[[ -6.0  -2.1  -6.8 -40.7  -9.7]
 [-71.3 -12.2  -6.8  56.2 -15.0]
 [  1.3  -2.1  -6.8  -8.9  32.7]
 [  1.3  -2.1  -6.8  -8.9   6.5]
 [  1.3  -2.1  52.6  -8.9  22.4]
 [  1.3  -2.1  -6.8  -8.9   6.8]]
->
[[  1.3   1.3   1.3   1.3 -71.3  -6.0]
 [ -2.1  -2.1  -2.1  -2.1 -12.2  -2.1]
 [ -6.8  52.6  -6.8  -6.8  -6.8  -6.8]
 [ -8.9  -8.9  -8.9  -8.9  56.2 -40.7]
 [  6.8  22.4   6.5  32.7 -15.0  -9.7]]

[[ -3.9 -62.2  45.5 -22.6  49.9]
 [  3.3  66.6 -50.6  22.7 -45.5]
 [  4.5  68.2 -46.8  18.8 -40.6]
 [  6.5  60.7 -43.6  30.1 -33.7]
 [ -6.8 -64.2  45.8 -18.8  41.6]
 [ -2.9 -65.1  47.4 -28.1  40.2]
 [  8.2  64.9 -46.3  19.7 -39.2]]
->
[[  8.2  -2.9  -6.8   6.5   4.5   3.3  -3.9]
 [ 64.9 -65.1 -64.2  60.7  68.2  66.6 -62.2]
 [-46.3  47.4  45.8 -43.6 -46.8 -50.6  45.5]
 [ 19.7 -28.1 -18.8  30.1  18.8  22.7 -22.6]
 [-39.2  40.2  41.6 -33.7 -40.6 -45.5  49.9]]

[[-24.9 -29.9 -61.4  42.4]
 [-41.6  54.8  37.9 -44.1]
 [-51.6  70.9  49.2 -53.6]]
->
[[-51.6 -41.6 -24.9]
 [ 70.9  54.8 -29.9]
 [ 49.2  37.9 -61.4]
 [-53.6 -44.1  42.4]]

[[ 18.0 -15.5  -9.2 -50.6  35.2  -4.2 -26.3  34.4  16.4 -13.8]
 [ 61.9 -37.4   5.5 -17.9 -35.9 -41.2 -12.7 -22.6   8.1  34.3]
 [  9.9   1.5   7.3   0.2 -36.3  36.4  14.3 -35.5  11.2  25.0]
 [-14.0  33.9 -24.1  -5.9  19.8  -8.5 -25.8  35.3  -7.0 -40.3]
 [-31.9  22.2 -23.1  29.8 -26.4 -18.8  13.5  41.6 -20.8 -42.3]]
->
[[-31.9 -14.0   9.9  61.9  18.0]
 [ 22.2  33.9   1.5 -37.4 -15.5]
 [-23.1 -24.1   7.3   5.5  -9.2]
 [ 29.8  -5.9   0.2 -17.9 -50.6]
 [-26.4  19.8 -36.3 -35.9  35.2]
 [-18.8  -8.5  36.4 -41.2  -4.2]
 [ 13.5 -25.8  14.3 -12.7 -26.3]
 [ 41.6  35.3 -35.5 -22.6  34.4]
 [-20.8  -7.0  11.2   8.1  16.4]
 [-42.3 -40.3  25.0  34.3 -13.8]]

[[  8.2  44.2  -6.8 -37.5   2.3   6.1  20.2 -19.7  66.2]
 [ -1.0  59.8 -10.4  12.4  34.0 -40.3 -41.3  11.8  12.4]
 [-11.1 -73.5  31.3 -10.7 -16.5 -29.1  19.9  15.6  -7.7]
 [ 27.4  55.0  29.7 -10.5  -5.3 -33.8 -36.4  -4.5 -37.0]]
->
[[ 27.4 -11.1  -1.0   8.2]
 [ 55.0 -73.5  59.8  44.2]
 [ 29.7  31.3 -10.4  -6.8]
 [-10.5 -10.7  12.4 -37.5]
 [ -5.3 -16.5  34.0   2.3]
 [-33.8 -29.1 -40.3   6.1]
 [-36.4  19.9 -41.3  20.2]
 [ -4.5  15.6  11.8 -19.7]
 [-37.0  -7.7  12.4  66.2]]

[[-13.4  63.1  26.8 -43.1  13.6]
 [ 13.2  -1.7   0.8  -7.5  10.0]
 [  5.8  36.1  14.7   4.6  29.6]
 [  3.9  71.4  -0.9 -69.4   7.5]]
->
[[  3.9   5.8  13.2 -13.4]
 [ 71.4  36.1  -1.7  63.1]
 [ -0.9  14.7   0.8  26.8]
 [-69.4   4.6  -7.5 -43.1]
 [  7.5  29.6  10.0  13.6]]
